Here is a tiny trained network, its code and every weight. The questions are about switching its units off for an input and a target symbol, where a switched-off unit gives its printed mean instead of its output.

import numpy as np


def w(rows, s, z=0):
    codes = np.array(rows[::2]) - 128.0
    scale = np.full(codes.shape[1], s)
    scale[-1] = z or s
    return codes * scale


def norm(h):
    return h / np.sqrt((h * h).mean(-1, keepdims=True) + 1e-5)


def f(y):
    return y / 2 * (1 + np.tanh(0.7978845608 * (y + 0.044715 * y**3)))


def softmax(a):
    e = np.exp(a - a.max(-1, keepdims=True))
    return e / e.sum(-1, keepdims=True)


def log_softmax(a):
    a = a - a.max(-1, keepdims=True)
    return a - np.log(np.exp(a).sum(-1, keepdims=True))


def net(x, mask):
    ids = ['ΘΦΨζημξ'.index(c) for c in x.split()]
    T = len(ids)
    res = E[ids] + P[:T]
    r = norm(res)
    for j in range(3):
        rows = slice(3 * j, 3 * j + 3)
        q, k, v = (r @ M[0][rows].T for M in (Q, K, V))
        z = softmax(np.where(np.tri(T) > 0, q @ k.T / 3**0.5, -1e9)) @ v
        o = O[0][rows]
        res = res + np.where(mask[j], z, o[:, -1]) @ o[:, :-1]
    y = f(norm(res) @ A[0][:, :-1].T + A[0][:, -1])
    res = res + np.where(mask[3:11], y, B[0][:, -1]) @ B[0][:, :-1]
    return log_softmax(norm(res)[-1] @ U[:, :-1].T + U[:, -1])


Q, K, V, O, A, B = {}, {}, {}, {}, {}, {}
E = w([
[134,89,103],'Θ',
[201,187,67],'Φ',
[218,134,110],'Ψ',
[155,63,123],'ζ',
[104,154,251],'η',
[140,139,123],'μ',
[164,162,114],'ξ',
],0.022)
P = w([
[2,230,146],'0',
[174,74,104],'1',
[177,77,105],'2',
[174,74,108],'3',
[170,75,111],'4',
[170,75,116],'5',
[176,73,117],'6',
[174,73,108],'7',
[167,78,117],'8',
],0.005)
Q[0] = w([
[232,174,203],'head 0',
[156,78,190],'head 0',
[74,168,58],'head 0',
[176,23,156],'head 1',
[55,68,202],'head 1',
[210,34,133],'head 1',
[234,206,196],'head 2',
[6,57,144],'head 2',
[219,77,166],'head 2',
],0.025)
K[0] = w([
[103,246,191],'head 0',
[99,93,210],'head 0',
[153,132,13],'head 0',
[72,138,249],'head 1',
[128,21,197],'head 1',
[53,224,224],'head 1',
[32,245,252],'head 2',
[247,58,15],'head 2',
[130,79,228],'head 2',
],0.021)
V[0] = w([
[29,165,146],'head 0',
[59,47,65],'head 0',
[109,166,29],'head 0',
[106,23,172],'head 1',
[56,162,137],'head 1',
[251,110,99],'head 1',
[126,220,194],'head 2',
[62,177,102],'head 2',
[12,98,103],'head 2',
],0.022)
O[0] = w([
[134,232,101,38],'head 0',
[56,163,144,87],'head 0',
[111,108,45,85],'head 0',
[228,117,67,59],'head 1',
[120,62,171,107],'head 1',
[104,223,90,186],'head 1',
[77,162,197,2],'head 2',
[165,86,205,19],'head 2',
[157,6,155,123],'head 2',
],0.024,0.0095)
A[0] = w([
[226,137,157,59],'neuron 0',
[166,194,183,14],'neuron 1',
[83,84,254,103],'neuron 2',
[114,94,86,149],'neuron 3',
[43,161,219,75],'neuron 4',
[152,72,138,1],'neuron 5',
[89,117,88,113],'neuron 6',
[134,143,141,89],'neuron 7',
],0.033,0.0059)
B[0] = w([
[154,218,27,192],'neuron 0',
[90,173,204,173],'neuron 1',
[142,255,171,235],'neuron 2',
[148,152,156,219],'neuron 3',
[132,11,75,246],'neuron 4',
[124,84,169,163],'neuron 5',
[167,145,144,191],'neuron 6',
[110,137,117,128],'neuron 7',
],0.05,0.013)
U = w([
[234,17,191,141],'Θ',
[38,29,42,157],'Φ',
[8,173,31,2],'Ψ',
[238,139,34,154],'ζ',
[125,166,134,126],'η',
[164,140,224,177],'μ',
[1,115,158,119],'ξ',
],0.0081,0.0031)

Each question gives the input, a string of symbols that net reads in full, and the target symbol t.
The units are the heads (3 rows each of Q, K, V and O) and the neurons (one row each of A and B). Each row of codes is followed by its name. A weight is (code - 128) times the scale printed after its matrix; where a second scale follows, it is the last column's (O, A, B and U).
mask holds one flag per unit, heads first, then neurons. A switched-off unit (its flag False) gives its mean, the last column of its rows in O or B, instead of its output. The means were averaged over made-up inputs and are rounded, as every weight is.
A unit's drop is (log p(t) with every unit on - log p(t) with that unit switched off) / (log p(t) with every unit on - log p(t) with every unit switched off).
The circuit of an input: a set's keep is (log p(t) with only the set's units on - log p(t) with every unit switched off) / (log p(t) with every unit on - log p(t) with every unit switched off). Starting from all 11 units, units are removed one at a time, each time the one whose removal leaves the highest keep (on an exact tie, the one counted first), for as long as the keep stays at least 0.8.
circuit, biggest first: the units of the circuit, biggest drop first
most important unit: the unit with the biggest drop
k most important neurons: the k neurons with the biggest drops, biggest first
which heads matter: for each layer, one digit per head in row order, 1 if its drop is at least 0.15 and else 0, layers parted by /
drop of u: that unit's drop, to one decimal
input Θ ζ Θ Φ ξ, target Θ: which heads matter	101
input Φ Φ Φ Φ μ ζ ζ Θ, target Φ: most important neuron	(neuron 4)
input Φ ξ Θ, target Φ: which heads matter	110
input μ ζ ζ ζ Φ μ ζ Θ, target μ: circuit, biggest first	(neuron 2; head 1)
input μ Φ η ζ Φ ζ Ψ ξ, target ξ: 3 most important neurons	(neuron 2; neuron 0; neuron 4)
input μ ζ Φ μ ζ ζ Φ, target μ: which heads matter	011
input Ψ Θ Φ Φ ξ, target Ψ: which heads matter	011
input ξ ζ ξ ξ Θ ζ, target ξ: which heads matter	110
input Θ ζ μ Θ ξ Ψ Φ, target Θ: which heads matter	001
input μ ζ Θ ζ Ψ ζ Ψ ζ Ψ, target μ: which heads matter	010
input η ζ μ, target μ: which heads matter	001
input Ψ Ψ ζ Φ ξ ζ μ Ψ, target Ψ: circuit, biggest first	(head 1; neuron 2)
input ξ ξ Φ ζ ξ μ, target ξ: 2 most important neurons	(neuron 2; neuron 4)
input Θ ζ Φ ζ, target Θ: circuit, biggest first	(head 1)
input ξ Ψ Ψ Φ μ Θ ξ, target ξ: which heads matter	001
input η Ψ ζ Φ Φ, target Φ: which heads matter	111
input μ Φ Φ ζ, target μ: 2 most important neurons	(neuron 2; neuron 0)
input Θ ζ ζ Ψ Θ μ, target Θ: which heads matter	000
input Ψ ζ Φ μ Θ, target Ψ: which heads matter	111
input ξ Ψ μ ζ Θ, target ξ: most important unit	head 1
input ξ Φ ζ Φ ξ ξ Θ Φ Θ, target ξ: drop of neuron 4	0.2
input μ Θ η ζ Ψ ζ Θ Φ μ, target μ: drop of head 2	0.0
input μ Ψ Θ, target μ: drop of neuron 2	0.5
